[  3.6 -26.5 -78.0 -13.7   9.7 -66.3 -60.8 -44.8] = garor
[-14.3   3.0  10.7  -7.7  45.3 -34.3  37.6 -35.6] = sovam
[-24.1   5.7  33.6 -17.2  79.5 -40.5  75.5 -47.2] = Kud
[  3.6 -26.5 -47.0 -13.7   9.7  56.5 -72.1  68.2] = duba
[-47.1 -47.1  90.6  51.6 -47.1  51.6  51.6  19.3] = Nufo
[  2.3 -32.3 -81.4 -16.1  15.0 -70.9 -59.3 -48.9] = tevi
[  3.6 -78.0 -78.0 -13.7 -78.0 -23.5  68.0 -78.0] = pip
all pip: [-23.5]
6
all pip: [-78.0]
2 3 5 8
all Nufo: [-47.1]
1 2 5

[-27.9  19.3  -1.4 -42.7  -4.2 -60.8   7.7  38.6 -47.2  -4.2  25.5 -29.6] = gir
[ 18.4 -53.0 -20.9  44.3  -8.9 -25.7 -38.5 -74.9  48.9   7.4  -4.4 -14.2] = vilaz
[ 35.8 -24.0   5.8  50.6   4.0 -24.0  22.3 -24.0  35.8   2.0  17.1 -43.0] = Benu
[ 15.3  26.6  68.9  27.6 -17.1 -28.3  35.7  32.6   5.5 -47.9 -58.6   5.1] = kerik
[24.1 35.0 24.1 24.1 24.1 -4.1 24.2 56.4 -4.1 24.1 -4.1 24.1] = vazif
all vazif: [-4.1]
6 9 11
all vazif: [24.1]
1 3 4 5 10 12
all Benu: [35.8]
1 9

[  9.9  66.2 -77.3 -42.6  46.1 -34.1 -18.5 -81.9  78.3  29.3  25.0 -50.7
 -32.7 -51.2 -68.8   2.6  79.4  29.3 -92.9 -73.7 -37.5 -19.8 -29.8  46.2
 -90.1 -43.7 -83.5 -52.9  -8.1 -58.1 -91.9 -46.0  15.5  57.3]  lisor
[-68.8 -68.8  -1.6 -91.5 -58.4  -1.5  43.1 -66.5 -66.5  65.5  43.1  25.6
 -61.1 -14.5  39.3  43.1  92.6 -63.4 -10.7   5.2 -66.5 -76.5   8.8  92.6
 -66.5  23.0  43.1  71.7 -84.4  84.2  13.5 -52.3  30.8  43.9]  roru
[ 34.7  -8.7   5.8 -84.3 -58.6 -79.3 -13.8 -89.3 -15.4  61.3  41.5  48.9
 -90.3 -40.0 -25.2 -36.0  56.2 -40.3  64.2 -86.1  62.9  88.5  65.4  61.0
 -32.5 -74.0  29.7 -10.6 -26.6 -52.5 -51.2   1.0  53.2  43.8]  lila
[-61.5  46.8  19.6 -51.1   0.0 -54.0  59.4 -64.4 -77.2 -47.2  43.2 -31.8
 -51.1 -18.3   8.7 -51.1 -61.5   4.9 -23.7  -8.5 -61.5 -15.9 -61.5 -42.0
   5.7 -44.1  79.3  -0.3  34.5  61.1  43.9 -68.8  86.9 -21.3]  biku
[-35.6  50.7 -57.3  72.3  59.3 -78.7 -78.7  46.4 -25.6 -50.8  -9.5  52.8
 -86.5 -46.9 -54.4  80.4 -62.9 -11.3 -91.8  78.7 -71.4 -36.2 -60.0 -83.4
  48.2 -66.3  43.7  23.6   1.4  13.3 -27.9  80.8  33.8  13.7]  gufa
[-72.1  56.6 -69.9 -69.9  43.5  67.8  46.6 -69.9  17.7 -21.2  66.1 -44.4
 -10.5  14.8  92.8  78.6 -37.2  59.2  14.0  58.6 -69.9 -82.5 -89.2 -58.1
 -15.2 -29.6  11.1  23.9 -47.1 -43.7  -7.6  50.2  25.5 -13.4]  tosi
[-43.7  80.9  54.8 -21.5  -7.2  -3.7  14.1  -9.6  62.6 -37.8 -11.4 -40.4
  61.2 -37.8 -50.9 -37.8 -68.0  79.9 -63.8 -91.2  24.6 -28.5 -50.5 -21.8
  68.7  16.1   2.2  17.1  52.7 -80.1 -71.8  31.1  -3.2  53.6]  kig
[ 11.7 -17.9 -62.5  11.0 -40.2  38.3  63.3 -80.1  46.9  -1.8  75.6 -22.8
 -27.9 -79.7 -83.9  26.4  -2.4 -11.9 -28.6 -43.0  15.4 -75.0 -85.2  74.6
  -0.5  44.7 -20.5  12.5   4.4 -47.0 -66.6 -80.8 -82.3 -83.5]  Gogo
all roru: [-66.5]
8 9 21 25
all biku: [43.2]
11
all tosi: [-69.9]
3 4 8 21
all kig: [-37.8]
10 14 16
all roru: [43.1]
7 11 16 27

[-58.1  22.2  54.8  58.1  33.8  34.1] : mudel
[-58.7 -58.0 -58.0 -58.0 -58.0 -58.0] : Vesi
[ 33.9  33.9  33.9  33.9 -75.7  33.9] : tosom
[ 13.7  33.8 -58.1  25.7  -1.5  23.9] : Lof
[-21.6 -24.6 -13.4 -20.7  19.1  34.0] : somim
all mudel: [33.8]
5
all tosom: [33.9]
1 2 3 4 6
all tosom: [-75.7]
5
all somim: [-21.6]
1
all Vesi: [-58.0]
2 3 4 5 6
all Lof: [25.7]
4
all somim: [19.1]
5

[-34.2 -55.2   4.9  -0.6 -12.0 -19.5 -49.9 -24.5 -36.6 -18.5  -4.8 -48.3
 -35.4  -2.3  -7.7 -77.9 -31.9   4.7 -37.8 -60.4 -46.2  -1.7 -31.8 -36.0
  -3.1] -> dazar
[-44.2 -19.6 -19.6 -19.6  -0.9   7.3 -61.6 -19.6 -43.7   7.3   2.5 -51.8
 -43.8 -43.8 -19.3   7.3 -19.6  -0.1 -19.6 -63.3 -54.8 -19.7 -42.5 -19.6
   7.3] -> Desu
[-44.2 -48.6   5.6 -11.7   7.4 -20.6 -61.6 -36.7 -19.6 -25.2   2.5 -51.8
 -43.8  22.2 -19.3 -75.7 -11.4  -0.1 -22.9 -63.3 -54.8   3.6 -42.5 -17.5
   7.3] -> fug
all Desu: [-43.7]
9
all dazar: [-19.5]
6
all Desu: [-43.8]
13 14
all Desu: [7.3]
6 10 16 25
all dazar: [4.7]
18

[ 24.2 -88.1  30.0 -88.1 -88.1  15.2 -88.1 -59.5  56.2] : fanup
[ 24.2 -53.2  30.0  43.0  24.2  15.2  52.3  10.0  56.2] : ziv
[-75.9 -75.9 -60.6 -59.4 -75.9 -59.4 -19.6 -59.4 -44.3] : Fule
all Fule: [-59.4]
4 6 8
all ziv: [24.2]
1 5
all fanup: [-88.1]
2 4 5 7

[-90.5   2.6  -1.0  16.0 -28.1  -2.6  41.1  -0.9  37.2   3.3   3.3 -15.6
   8.0 -52.2  16.0 -57.8  -1.0  -9.3   9.5 -35.4   1.1 -33.0 -44.9  18.5
   8.2 -36.1] : Gupo
[-48.5   5.3   9.0 -14.3 -28.1   1.8  18.0  18.0  22.2  13.2 -48.5  18.0
  19.6 -29.6 -30.9 -56.5 -29.2  16.1   3.4 -48.5 -19.7 -29.7   1.8  15.7
  -8.5 -48.5] : gakur
[-84.4  36.7  -8.6 -23.8 -23.8 -11.3  26.6  18.9  36.7  19.0  19.0 -48.4
  14.3 -55.0 -11.8 -72.8  14.9  -3.0  -8.0 -51.5  -7.3 -26.0  36.7   4.0
 -13.7  19.0] : riku
all riku: [19.0]
10 11 26
all riku: [-8.6]
3
all gakur: [1.8]
6 23
all gakur: [-48.5]
1 11 20 26
all Gupo: [1.1]
21
all gakur: [-19.7]
21
all Gupo: [16.0]
4 15

